Below are the code and all the weights of a small trained network. Each question names an input and a target symbol and asks about switching units off, where a switched-off unit gives its printed mean instead of its output.

import numpy as np


def w(rows, s, z=0):
    codes = np.array(rows[::2]) - 128.0
    scale = np.full(codes.shape[1], s)
    scale[-1] = z or s
    return codes * scale


def f(y):
    return y / 2 * (1 + np.tanh(0.7978845608 * (y + 0.044715 * y**3)))


def softmax(a):
    e = np.exp(a - a.max(-1, keepdims=True))
    return e / e.sum(-1, keepdims=True)


def log_softmax(a):
    a = a - a.max(-1, keepdims=True)
    return a - np.log(np.exp(a).sum(-1, keepdims=True))


def net(x, mask):
    ids = ['αβγδεηθλμξπστψω'.index(c) for c in x.split()]
    T = len(ids)
    res = E[ids] + P[:T]
    r = res
    for j in range(3):
        rows = slice(2 * j, 2 * j + 2)
        q, k, v = (r @ M[0][rows].T for M in (Q, K, V))
        z = softmax(np.where(np.tri(T) > 0, q @ k.T / 2**0.5, -1e9)) @ v
        o = O[0][rows]
        res = res + np.where(mask[j], z, o[:, -1]) @ o[:, :-1]
    y = f(res @ A[0][:, :-1].T + A[0][:, -1])
    res = res + np.where(mask[3:19], y, B[0][:, -1]) @ B[0][:, :-1]
    return log_softmax(res[-1] @ U[:, :-1].T + U[:, -1])


Q, K, V, O, A, B = {}, {}, {}, {}, {}, {}
E = w([
[126,126,129],'α',
[141,129,129],'β',
[161,120,119],'γ',
[111,126,142],'δ',
[152,97,59],'ε',
[151,122,145],'η',
[69,99,142],'θ',
[147,126,125],'λ',
[100,124,147],'μ',
[168,105,124],'ξ',
[229,107,95],'π',
[144,162,88],'σ',
[153,124,169],'τ',
[98,169,48],'ψ',
[39,254,115],'ω',
],0.0089)
P = w([
[95,102,188],'0',
[145,184,53],'1',
[181,243,141],'2',
[66,54,122],'3',
[140,189,12],'4',
[173,246,174],'5',
[67,40,118],'6',
[114,198,8],'7',
[183,243,192],'8',
[41,47,122],'9',
[111,200,2],'10',
],0.0077)
Q[0] = w([
[69,92,105],'h0',
[173,212,139],'h0',
[205,114,138],'h1',
[141,76,64],'h1',
[131,150,56],'h2',
[131,249,77],'h2',
],0.011)
K[0] = w([
[181,58,178],'h0',
[2,165,110],'h0',
[125,127,59],'h1',
[203,85,111],'h1',
[53,163,201],'h2',
[98,219,31],'h2',
],0.0093)
V[0] = w([
[91,209,201],'h0',
[111,19,130],'h0',
[170,214,167],'h1',
[72,68,55],'h1',
[38,159,136],'h2',
[255,106,167],'h2',
],0.0099)
O[0] = w([
[99,155,254,156],'h0',
[83,31,49,4],'h0',
[198,180,213,192],'h1',
[33,138,57,114],'h1',
[73,213,153,168],'h2',
[192,43,150,47],'h2',
],0.0099,0.0029)
A[0] = w([
[90,93,36,170],'n0',
[120,151,197,78],'n1',
[142,87,125,166],'n2',
[91,110,114,191],'n3',
[154,52,161,43],'n4',
[85,165,54,148],'n5',
[198,200,171,173],'n6',
[182,102,219,142],'n7',
[133,133,133,5],'n8',
[201,102,79,163],'n9',
[154,137,181,181],'n10',
[142,105,42,179],'n11',
[138,116,117,2],'n12',
[133,160,134,86],'n13',
[112,11,136,141],'n14',
[79,47,75,119],'n15',
],0.011,0.0067)
B[0] = w([
[238,73,185,153],'n0',
[57,56,155,156],'n1',
[14,118,52,136],'n2',
[131,164,168,143],'n3',
[234,118,177,126],'n4',
[220,90,181,174],'n5',
[94,147,27,252],'n6',
[201,48,83,169],'n7',
[98,209,27,113],'n8',
[2,80,184,160],'n9',
[61,76,91,179],'n10',
[153,44,226,158],'n11',
[75,181,17,114],'n12',
[156,83,87,143],'n13',
[234,196,101,143],'n14',
[238,229,81,134],'n15',
],0.0079,0.011)
U = w([
[137,164,210,221],'α',
[90,130,195,118],'β',
[124,114,126,1],'γ',
[174,137,91,4],'δ',
[112,121,124,27],'ε',
[154,133,98,50],'η',
[80,120,170,95],'θ',
[205,101,128,159],'λ',
[104,130,142,114],'μ',
[135,118,110,61],'ξ',
[115,52,27,75],'π',
[217,157,59,58],'σ',
[32,33,146,145],'τ',
[169,254,40,213],'ψ',
[62,110,47,108],'ω',
],0.007,0.0038)

Each question gives the input, a string of symbols that net reads in full, and the target symbol t.
The units are the heads (2 rows each of Q, K, V and O) and the neurons (one row each of A and B). Each row of codes is followed by its name. A weight is (code - 128) times the scale printed after its matrix; where a second scale follows, it is the last column's (O, A, B and U).
mask holds one flag per unit, heads first, then neurons. A switched-off unit (its flag False) gives its mean, the last column of its rows in O or B, instead of its output. The means were averaged over made-up inputs and are rounded, as every weight is.
A unit's drop is (log p(t) with every unit on - log p(t) with that unit switched off) / (log p(t) with every unit on - log p(t) with every unit switched off).
The circuit of an input: a set's keep is (log p(t) with only the set's units on - log p(t) with every unit switched off) / (log p(t) with every unit on - log p(t) with every unit switched off). Starting from the 12 units with the biggest drops (on a tie, the unit counted first), units are removed one at a time, each time the one whose removal leaves the highest keep (on an exact tie, the one counted first), for as long as the keep stays at least 0.8.
circuit, biggest first: the units of the circuit, biggest drop first
most important unit: the unit with the biggest drop
k most important neurons: the k neurons with the biggest drops, biggest first
heads that matter: for each layer, one digit per head in row order, 1 if its drop is at least 0.15 and else 0, layers parted by /
input λ ψ ψ ω π ψ π τ, target ψ: heads that matter : 101
input λ π θ π ω β λ μ τ ω μ, target ψ: circuit, biggest first : h2; n9
input η π π ψ ω π λ θ ψ, target ψ: circuit, biggest first : n6; h2
input π ψ λ ψ ε σ, target ψ: circuit, biggest first : n6; n11; n9
input β ω δ ψ τ π μ ψ ε, target ψ: heads that matter : 001
input π π ξ θ δ θ τ γ ε π ψ, target λ: heads that matter : 100
input μ ω α, target ω: heads that matter : 101
input δ ω μ, target ω: most important unit : n6
input σ σ ψ σ ψ ψ, target ψ: circuit, biggest first : n6; n11; h0
input γ π β, target π: 3 most important neurons : n7; n6; n10
input μ π ω π γ ψ π θ μ ε, target λ: 2 most important neurons : n0; n11
input γ γ π π ψ λ ε ψ μ, target ψ: heads that matter : 100
input γ ψ π ξ λ ξ β π ω ω τ, target ψ: heads that matter : 001
input π γ ψ π ω ω ω π, target ψ: circuit, biggest first : h2; h0; n6
input σ θ ε μ β δ ω ω ω, target ω: 3 most important neurons : n1; n6; n10
input ω π π μ λ π, target π: 4 most important neurons : n7; n6; n10; n1
input ψ π ω τ π, target ψ: 3 most important neurons : n6; n11; n9
input β μ ψ ψ ε, target λ: 3 most important neurons : n0; n5; n11
input δ π λ, target π: 3 most important neurons : n7; n6; n10
input θ ω η, target ω: 3 most important neurons : n6; n1; n10
input ψ π ε ω π ω, target ω: 3 most important neurons : n6; n1; n10
input π η π, target π: most important neuron : n7
